In the rows, 128 means zero.
Facts:
{mepatras, skeklubi, stodre, stadren, popla, govim, drudrok, miker, dorim, fonu, brana, plivol, meva, gapu, stegim, gristel, mazo, ditran, flitruklal, pludor, ruzufla, brudra, pitre, lesis, zozol, skiplarun, beka, brasem, kloful, lopem, pleskas, grotrim, flaple, klesobros, maklus, zipok, lumir, plisu, kiko, brezul, deskek, pekik, pefur, zito} Δ b
{mimuk, bise, pebrigrim, buple, vutrem, plova, tripan, skaro, skiplem, vofu, plutibre, groral, trebrus, stifil, plugas, vabre, mifudu, kevom, flidrom, buditro, lugrepe, flusa, dreskin, faflak, sula, plufloskor, ledok, flestostol, pastem, rovan, broskiga, fegrife, lesken, binur, mobrin, nati, flebrus, tastak, tedu, bregram, klesteme, vitas, gofal, fakiba, rabruklok, digel, nesika, boske, niklil, guletrok, dravis, flapus, balo, drepluk, stulim, vatabrer, kisti, nadus, tigra, grapul, peras, kostal, muve, pitus, pomabo, gosolem, nobranar, flodak, rulen, skome, draskodel, kliki, gretrum, flikli, flotu, katuk, grasa, nubutrar, drasun, dozagru, stelum, gatel, tufu, ploplor, kibri, dorom, gusok, dovas, floskimuk, dredan, flifon, brenan, tremar, klepu, grukos, vedo, tuplir, zovo, flura, plaklok, brenuvos} Δ a
{mimuk} μ vabre
{mimuk, vutrem, stegim} μ balo
{bise} μ gosolem
{bise, plova, sula, kiko} μ kostal
{pebrigrim, plivol, vabre, mifudu, mazo, faflak, flestostol, lesis, zozol, skiplarun, klesteme, fakiba, niklil, gosolem, flodak, kliki, dozagru, maklus, lumir, dovas, floskimuk, grukos, flura} μ gatel
{pebrigrim, nesika, dredan} μ gristel
{pebrigrim, gapu, plaklok} μ skaro
{pebrigrim, vabre, lugrepe, brudra, nati, boske, pitus, flodak, kliki, tufu} μ mifudu
{pebrigrim} μ stelum
{vutrem, kevom, nati, grasa, deskek, zito} μ faflak
{stodre, flodak} μ bregram
{stodre, dreskin} μ tufu
{stodre, dorim} μ nadus
{stodre} μ zito
{stodre, mifudu, gristel, dreskin, ledok, flodak, pefur} μ floskimuk
{popla} μ niklil
{popla, faflak, niklil, flapus} μ flura
{popla} μ buditro
{govim, flitruklal} μ klepu
{vofu, lumir} μ brana
{vofu} μ mepatras
{miker} μ lesis
{dorim, kiko} μ flikli
{plutibre, plaklok} μ tigra
{groral} μ dorim
{groral} μ vitas
{brana, stulim, muve} μ lopem
{plugas} μ kibri
{plugas} μ nesika
{gapu, buditro, brezul} μ plisu
{gapu, kloful} μ peras
{gapu} μ flidrom
{flidrom} μ dorom
{flidrom, dreskin} μ flapus
{flidrom, niklil} μ maklus
{gristel, peras} μ ledok
{gristel, muve} μ dreskin
{mazo} μ stodre
{lugrepe, ruzufla} μ rabruklok
{flusa} μ miker
{pastem, kibri, zovo} μ kiko
{fegrife} μ pastem
{lesken, mobrin, katuk, dovas} μ guletrok
{lesken} μ flusa
{flebrus, vatabrer} μ katuk
{beka} μ grapul
{bregram} μ flestostol
{vitas, balo, tremar} μ kliki
{fakiba} μ drasun
{rabruklok, zipok, klepu} μ plova
{nesika, klesobros, stelum, tuplir} μ zovo
{nesika} μ tremar
{boske, grotrim, tuplir} μ plaklok
{boske} μ skiplarun
{dravis} μ broskiga
{dravis, flapus, klesobros, plisu, brenan} μ plivol
{grapul} μ brenuvos
{muve} μ dozagru
{pitus} μ flebrus
{gretrum} μ stifil
{gretrum, brezul} μ ruzufla
{gretrum} μ kevom
{klesobros} μ vatabrer
{dozagru} μ lumir
{plisu} μ zozol
{dredan} μ gusok
{brenan} μ beka
{tremar} μ kisti
{brezul} μ lugrepe
{zovo} μ nati
{plaklok} μ plufloskor
{zito} μ mobrin
[mepatras, pebrigrim, buple, vutrem, stadren, trebrus, stifil, plugas, gapu, mifudu, stegim, lugrepe, dreskin, ruzufla, pitre, lesis, fegrife, nati, tastak, bregram, niklil, kisti, peras, pleskas, flotu, katuk, grotrim, stelum, dorom, lumir, plisu, flifon, klepu] λ 95
[mimuk, bise, plova, stodre, skiplem, govim, drudrok, plivol, kevom, gristel, flitruklal, brudra, broskiga, mobrin, zozol, flebrus, brasem, gofal, fakiba, digel, boske, dravis, flapus, balo, kostal, lopem, skome, klesobros, zipok, gusok, dovas, floskimuk, grukos, zito, brenuvos] λ 306
[skeklubi, skaro, vofu, miker, dorim, fonu, vabre, ditran, pludor, faflak, ledok, flestostol, pastem, lesken, tedu, nesika, vatabrer, pomabo, flodak, grasa, flaple, dozagru, gatel, maklus, ploplor, kibri, kiko, vedo, pefur] λ 686
[tripan, popla, brana, meva, flidrom, flusa, rovan, beka, klesteme, rabruklok, nadus, grapul, nobranar, rulen, drasun, dredan, tremar, tuplir, brezul, flura, deskek, pekik, plaklok] λ 881
[plutibre, groral, mazo, buditro, sula, plufloskor, binur, skiplarun, vitas, guletrok, kloful, drepluk, stulim, tigra, muve, pitus, gosolem, draskodel, kliki, gretrum, flikli, nubutrar, tufu, brenan, zovo] λ 903
[mepatras, tripan, govim, drudrok, dorim, brana, plugas, kevom, flidrom, ditran, binur, flebrus, beka, fakiba, digel, guletrok, dravis, pomabo, gosolem, flotu, grotrim, floskimuk, pekik] α 271
[mimuk, pebrigrim, skiplem, plivol, vabre, gapu, mazo, flusa, flitruklal, faflak, flestostol, pastem, broskiga, zozol, tastak, bregram, niklil, flapus, kloful, grapul, lopem, flodak, rulen, draskodel, pleskas, drasun, flaple, tufu, ploplor, gusok, lumir, dovas, dredan, klepu, tuplir, deskek, plaklok, pefur, zito, brenuvos] α 586
[bise, stodre, popla, vofu, stegim, buditro, pludor, ledok, pitre, rovan, nati, gofal, nesika, stulim, kostal, grasa, maklus, plisu, tremar, zovo] α 890
[buple, plova, stadren, miker, fonu, groral, meva, gristel, lugrepe, lesken, mobrin, brasem, vitas, kisti, peras, kliki, gretrum, katuk, klesobros, dozagru, stelum, kibri, zipok, kiko, grukos, vedo, brezul] α 569
[skeklubi, vutrem, mifudu, ruzufla, lesis, klesteme, rabruklok, boske, vatabrer, nadus, tigra, nubutrar, gatel, flifon, brenan] α 338
[skaro, plutibre, trebrus, stifil, dreskin, sula, plufloskor, brudra, fegrife, skiplarun, tedu, balo, drepluk, muve, pitus, nobranar, skome, flikli, dorom, flura] α 247

Known rows:
[102 161  86 115 124  86 182 139 141 167 167 171 143 160 110 113  98  98
 150 106 141  69   7 150 153 114 135 156  65 135  88 122 119] -> mepatras
[152 124 120 136 126  73 109 137 125 108 118 115 106 111 111 147 106 116
 155 127 123 154 164 128 116 155 101 125 116 104 125 117 139] -> vedo
[141 124 115 137 125  98  95 146 131 134 151 134 123 110 116 112 104 128
 119 141 147 125 124 160 130 144 138 122 113 109  97 117  99] -> dravis
[116 137 118 128 105 138 125 107 143 127 149 130 132 132 128 146 104 143
 117 131 145 122 129 161 152 134 159 146 122  99 102 126 108] -> plivol
[152 126 116 120 126 102 115 115 126 118 114 105 103 116 124 144 101 132
 165 153 123 162 140 121 118 157  94 126 123 103 136 123 150] -> gatel
[112 156 124 112 119 157 148  97 132 112 108 111 110 147 139 163 105 145
 144 143 109 148 151 128 120 151 137 145 145 100 131 132 142] -> maklus
[130 149 111 124 127  95 125 105 124 124 117 115 112 113 116 113 102 143
 155 151 118 158 114 125 116 143 100 130 133 108 129 114 147] -> klesteme
[134 151 119 113 130 145 121 101 127 124 109 109 105 123 134 137 102 125
 142 154 114 146 159 128 103 141 113 118 144 109 143 131 126] -> nesika
[142 162 123 124 122 103 106  81 129 125 122 125 125 114 124 151 104 106
 154 132 125 147 169 139 111 141 119 112 124  93 133 135 121] -> ploplor
[ 95 173  88 112 117 121 171  86 147 159 167 153 168 146 115 100 100 131
 137 120 136  76  57 144 143  76 148 157  95 134  92 107 131] -> pleskas
[148 144 103 119 124 105 124 103 127 124 117 112 109 122 118 136 100 130
 176 157 124 152 123 122 118 143  90 127 119 116 136 112 160] -> nadus
[128 181 113 126 123 102 115  70 129 133 124 132 135 117 117 135 102 112
 153 132 123 142 154 144 110 130 118 115 126 104 130 123 124] -> dredan
[127 132  82 126 133  76 152 141 138 157 165 142 143 120  97  68 100 122
 137 125 139  83  66 141 133  81 105 143  90 155  99  89 137] -> katuk
[124 120 108 125 125 180 133 151 137 134 130 115  92 120 130 109 103 118
  76 140 133 100 153 159 124 111 130 121 158 144 135 118  77] -> skome
[124 167 109 119 126 159 149 109 129 124 106 119  98 131 127 127 105 104
 120 133 108 118 176 135 103 115 113 120 158 143 152 115 111] -> nobranar
[ 94 164  90 121 129  95 161 120 141 154 167 152 168 148 107  91 102 147
 142 125 132  86  54 142 136  92 149 160  85 135  74  96 146] -> grotrim
[121 108 111 141 107 112 119 172 137  96 135 119 111 117 111 139 109 154
 120 126 139 128  95 138 153 126 148 149 115  95  88 113 109] -> zipok
[104 187 120 125 111 113 139  66 134 118 123 132 141 139 122 155 105 136
 153 125 117 144 145 139 126 138 146 142 126  92 115 124 140] -> deskek
[ 75 166  88 103 128 157 188 103 143 159 155 139 150 151 124  73 100 158
 115 139 121  81  43 139 134  75 146 163 126 145  99 105 131] -> stegim

Rows:
No name comes twice in this set of rows, the named rows included.
[108 171  86 117 130 105 146  87 141 173 168 153 165 119 109  66  98 117
 127 128 138  78  66 152 125  66 125 132 103 138 103 107 113] => pebrigrim
[150 152 122 130 130  81  99 120 124 119 122 126 120 117 117 152 105 109
 166 135 124 150 163 132 108 158 119 114 108  96 119 128 129] => pomabo
[106 136  86 124 121  91 175 139 143 141 162 142 149 142 101  95 102 143
 140 118 134  84  51 134 150  87 130 169  88 144  85  89 151] => stadren
[176 141 119 116  94 130 112  88 135 128 166 144 119 105 135 117 105 116
 117 144 154  98 156 154 147 150 140 132 128 124 122 116  81] => brenuvos
[ 98 139  84 110 124 117 180 118 142 151 159 133 148 145 114  85  99 164
 145 141 132  95  26 128 149  90 125 171 100 139  94  98 160] => lesis
[118 150 116 137 114  84 143 122 130  98 117 124 120 134 108 153 108 143
 160 122 115 149 132 123 132 147 129 153 117 101 109 106 157] => brezul
[149 123 120 137 127  69 113 139 125 113 118 117 104 112 110 147 105 111
 154 124 124 153 158 131 118 157 101 125 115 103 127 121 136] => dozagru
[136 178 112 126 122 104 115  66 131 133 125 131 134 120 118 142 102 109
 160 136 125 141 162 142 110 129 115 114 123 108 132 119 134] => plaklok
[142 125 123 140 131  68 109 134 125 111 118 113 109 108 108 136 106 124
 150 126 120 158 167 132 114 155 107 126 124 102 124 115 140] => lesken
[ 91 173  89 113 118 116 177  91 147 163 167 156 163 148 115 100  99 125
 136 115 136  75  48 151 147  82 144 157  94 132  94 114 126] => lumir

Now the same elements, written a new way:
Known rows:
[127 129 116 118 123 120 115 133 122 130 129 112 160 125 141 134 128 121
 127 126 122 121 140 123 132 139 117 136 131 133 118 118 149 127 126 126
 121 132 127] -> rulen
[127 125 119 123 124 134 120 139 100 131 130 143 119 122 121 130 112 167
 130  99 137  91 141 126 123 122 123 125 133 123 133 116 144 105 135 102
 126 128 108] -> flifon
[130 109 126 138 122 131 129 135 117 151 111 130 142 124 126 131 109 166
 118 106 136 106 138 116 123 130 122 128 135 116 138 113 149 108 128 103
 110 137  94] -> rabruklok
[114 126 115  95 118 121 111 140 117 133 154 134 124 124 116 137 136 132
 122 127 127 108 141 145 128 140 124 140 128 137 108 109 117 113 116 117
 124 126 138] -> lugrepe
[149 110 131 134 135 145 150 114 126 125 121 111  88 130  97 130 114 163
 109 108 128 119 117 113 155 122 143 134 134 123 108 167 112 144 125 153
 164 112 156] -> zovo
[109 135 144 134 131 126 123 131 153 134 109 151 112 136 137 115 157  77
 142 160 131 151 110 148 107 129 135 123 123 133 138 120 108 134 117 122
 117 144 132] -> brasem
[151 146 154 149 134 141 164 126 127 129 119 159 114 132 138 119 112 134
 131 116 138 131 116 129 113 135 119 116 123 115 162 113 122 124 149 118
 107 128 110] -> skeklubi
[107 100 133 143 121 134 108 121 132 150 104 114 147 123 134 121 137 127
 128 125 126 133 126 110 120 117 142 126 136 123 117 133 177 125 107 125
 128 140 125] -> bise
[130 131 105 130 135 113 107 123 117 121 133 101 206 126 143 135 108 116
 136 126 127 124 146 104 140 112 110 118 132 128 146 137 153 129 146 130
 119 127  85] -> flura
[139 127 122 111 114 119 139 137 127 143 128 114 125 127 132 140 130 151
 115 127 119 136 131 143 135 148 117 141 126 125 114 116 111 120 126 136
 125 131 149] -> vedo
[147 147 156 130 122 132 167 131 145 130 129 158  79 132 136 124 135 123
 130 137 127 139 117 155 108 155 124 126 119 123 141  98 107 123 135 120
 114 130 130] -> ditran
[144 154 145 122 126 129 156 128 143 125 143 150 112 135 144 125 140  97
 134 144 125 149 116 157 121 150 115 130 118 130 140 107  95 129 135 136
 110 129 149] -> miker
[110 124 123 159 124 117  91 152 119  81  57 113 210 126 136 130 123 145
  98 137 115 107 136 114 105 145 127 137 107 113 104  88 141 150 143 125
 132 127 140] -> grapul
[122 159 143 128 139 141 131 123 124 104 151 167 122 129 131 115 127  73
 140 136 139 112 129 131 110 149 125 126 126 139 135 100 148 138 134 115
 111 120 124] -> pitre
[116  98 130 129 113 126 121 140 134 154  89 123  80 126 129 128 146 142
 132 138 127 121 124 142 124 122 138 129 132 123 120 121 134 113 113 111
 141 151 127] -> kevom
[ 96 109 122 176 133 114  82 158 125  79   9 105 189 131 126 124 127 130
  94 154 121 100 125 106 118 129 138 138 109 114 106 101 123 169 135 117
 151 143 130] -> brenuvos
[150 110 106 134 155 125 138 111 129 118 125  92 133 137  86 140  95 142
 107 125 134 112 123  92 179 103 131 123 137 128 136 190  81 157 144 150
 155 111  96] -> flikli
[144 131 121 123 124 123 136 129 127 132 131 105 154 127 137 138 120 137
 119 124 122 130 133 123 138 141 116 139 130 127 119 123 132 131 130 140
 125 127 135] -> ploplor
[113 139 144 143 139 129 119 121 147 121 110 142 137 136 147 111 147  54
 146 158 133 146 115 133 118 122 131 120 126 136 143 125 129 144 124 128
 118 141 121] -> zito

Rows:
No name comes twice in this set of rows, the named rows included.
[161  96 124 136 137 146 161 125 112 132  95 120  54 133  93 131 102 184
 114  93 139  88 116 118 171 112 133 127 135 117 129 167  81 131 146 137
 163 121 124] => tigra
[126 152 141 121 127 124 136 134 141 124 144 158 119 132 141 122 146  77
 137 150 129 140 123 154 107 147 118 129 119 136 140  98 107 127 128 120
 104 134 139] => meva
[115 129 154 144 125 131 136 133 150 138 101 160  74 133 135 113 154  96
 143 153 134 140 111 154 103 129 140 119 122 124 146 111 113 124 121 108
 125 147 121] => drudrok
[124 129 120 117 125 134 115 129 108 121 139 131 130 122 127 130 120 124
 132 115 131  95 143 126 131 138 121 136 134 135 111 112 163 122 125 119
 131 124 130] => nati
[141 157 150 133 132 133 148 114 143 122 155 143 153 131 151 120 135  95
 140 136 122 163 122 134 109 139 118 119 118 128 145 117 132 132 137 148
 106 117 144] => pefur
[134  98 138 160 129 148 140 127 117 115  91 123 102 126  99 125 106 232
 100  86 124 128 115 113 131  99 152 119 117  98 128 161 105 128 144 144
 165 106 147] => brenan
[121 113 109 130 131 118 110 134 127 135  84 104 130 132 136 128 133  91
 132 144 132 110 127 119 153 126 124 137 138 137 117 138 131 146 117 124
 139 151 115] => gusok
[153 102 115 132 143 133 131  99 127 125 142  92 155 129 107 135 112 148
 128 106 122 132 125 102 169  85 136 108 129 124 141 193 107 134 148 169
 157  98 126] => plutibre
[110 102 133 131 108 125 119 138 132 156 102 127  87 122 137 124 153 155
 139 125 121 137 123 146 119 116 142 126 129 119 122 124 144 106 111 118
 142 146 137] => fakiba
[125 142 152 105 119 138 134 127 133 129 159 182  86 125 134 118 150 102
 154 129 129 120 126 169 100 136 127 117 117 133 142  95 124 106 135 109
 116 119 138] => grotrim
[ 99  96 125 124 121 118 108 135 145 163 112 116 133 128 106 132 146 126
 106 146 127 137 126 129 122 127 143 138 133 127 114 126 122 122  93 116
 121 145 121] => plova
[110 110 117 122 118 119 110 140 132 143 100 113 117 128 138 127 153 123
 133 140 124 133 124 140 128 120 130 133 130 131 116 132 123 120 113 124
 137 149 141] => mobrin
[148 140 135 146 162 133 148 102 144  98 148 129 133 140 107 121 109 105
 131 138 135 149 111 104 149  99 137 105 123 130 160 182  83 160 155 156
 138 102 107] => skiplarun
[114 103 125 141 132 129 116 129 132 145  78 112 131 130 117 127 125 105
 115 140 137 104 127 107 136 132 135 139 142 128 114 125 151 144 108 113
 132 150 103] => kostal

The same elements again, as new rows of numbers:
Known rows:
[204 163 157 100 100 136 138 126 180  87  90 108  98] -> grukos
[172 160 141 124  78 139 137 109 143 101  87 132 107] -> kisti
[155 145 126 131 101 113 125 128 176 113  95 123 123] -> tremar
[187 156 130 107  94 181 124 123 163  99  85 118 124] -> mifudu
[183 164 132 103  98 152 110 165 159  92  73 122 119] -> vabre
[180 147 135 118  78 159 130 116 152 115  95 129 117] -> lugrepe
[164 145 125 132 109 119 137 120 172 120  96 133 124] -> rabruklok
[191 147 162 104  88 120 139 127 170 109 101 129 102] -> plova
[203 145 132 119  76 133 140 135 140 109  73 126 141] -> ruzufla
[210 144 136 121  69 125 143 129 139 111  79 122 132] -> kiko
[168 160 165  95  98 107 121 163 172  92  81 138 116] -> broskiga
[187 177 132 106 103 140 115 166 156  83  64 118 107] -> flestostol
[203 136 161  98  76 128 140 128 174 103  87 119 148] -> gristel
[170 129 137 112 102 157 121 117 142  93  75 132 115] -> dreskin
[210 154 161 105  64 105 143 141 174 111  93 115 138] -> govim
[150 150 131 134 101 107 127 122 172 106  91 124 123] -> rovan
[204 166 125 109 102 129 116 184 150 107  76 122  98] -> faflak
[192 152 132 113  80 118 122 172 142 102  61 129 146] -> gapu
[148 153 126 125 113 107 118 153 173 108  83 137 131] -> plaklok

Rows:
No name comes twice in this set of rows, the named rows included.
[185 172 129 112 100 134 116 168 150  92  69 123 106] => niklil
[197 173 156  98  85 142 132 130 193  91  96 104 111] => floskimuk
[173 161 140 120  86 140 136 120 143 100  83 136 109] => flifon
[200 136 160  99  77 113 129 150 174 101  82 115 145] => stodre
[173 152  99 140  84 125 121 159 128 110  56 129 156] => kloful
[175 157 143 117  79 131 123 135 149 102  85 127 107] => vofu
[182 150 163 102  87 113 125 143 174 101  95 123 106] => bise
[180 185  99 149  83 153 131 114 147 103  81 107 108] => gosolem
[205 109 155  91 100 133 130 137 168  93  72 120 145] => brudra
[204 157 157 107  76 110 137 147 177 128 114 123  97] => kevom
[154 154 129 133 108 117 141 109 168 107  90 135 125] => nadus
[158 130 102 138 106 165 119 109 130 105  72 133 122] => pitus

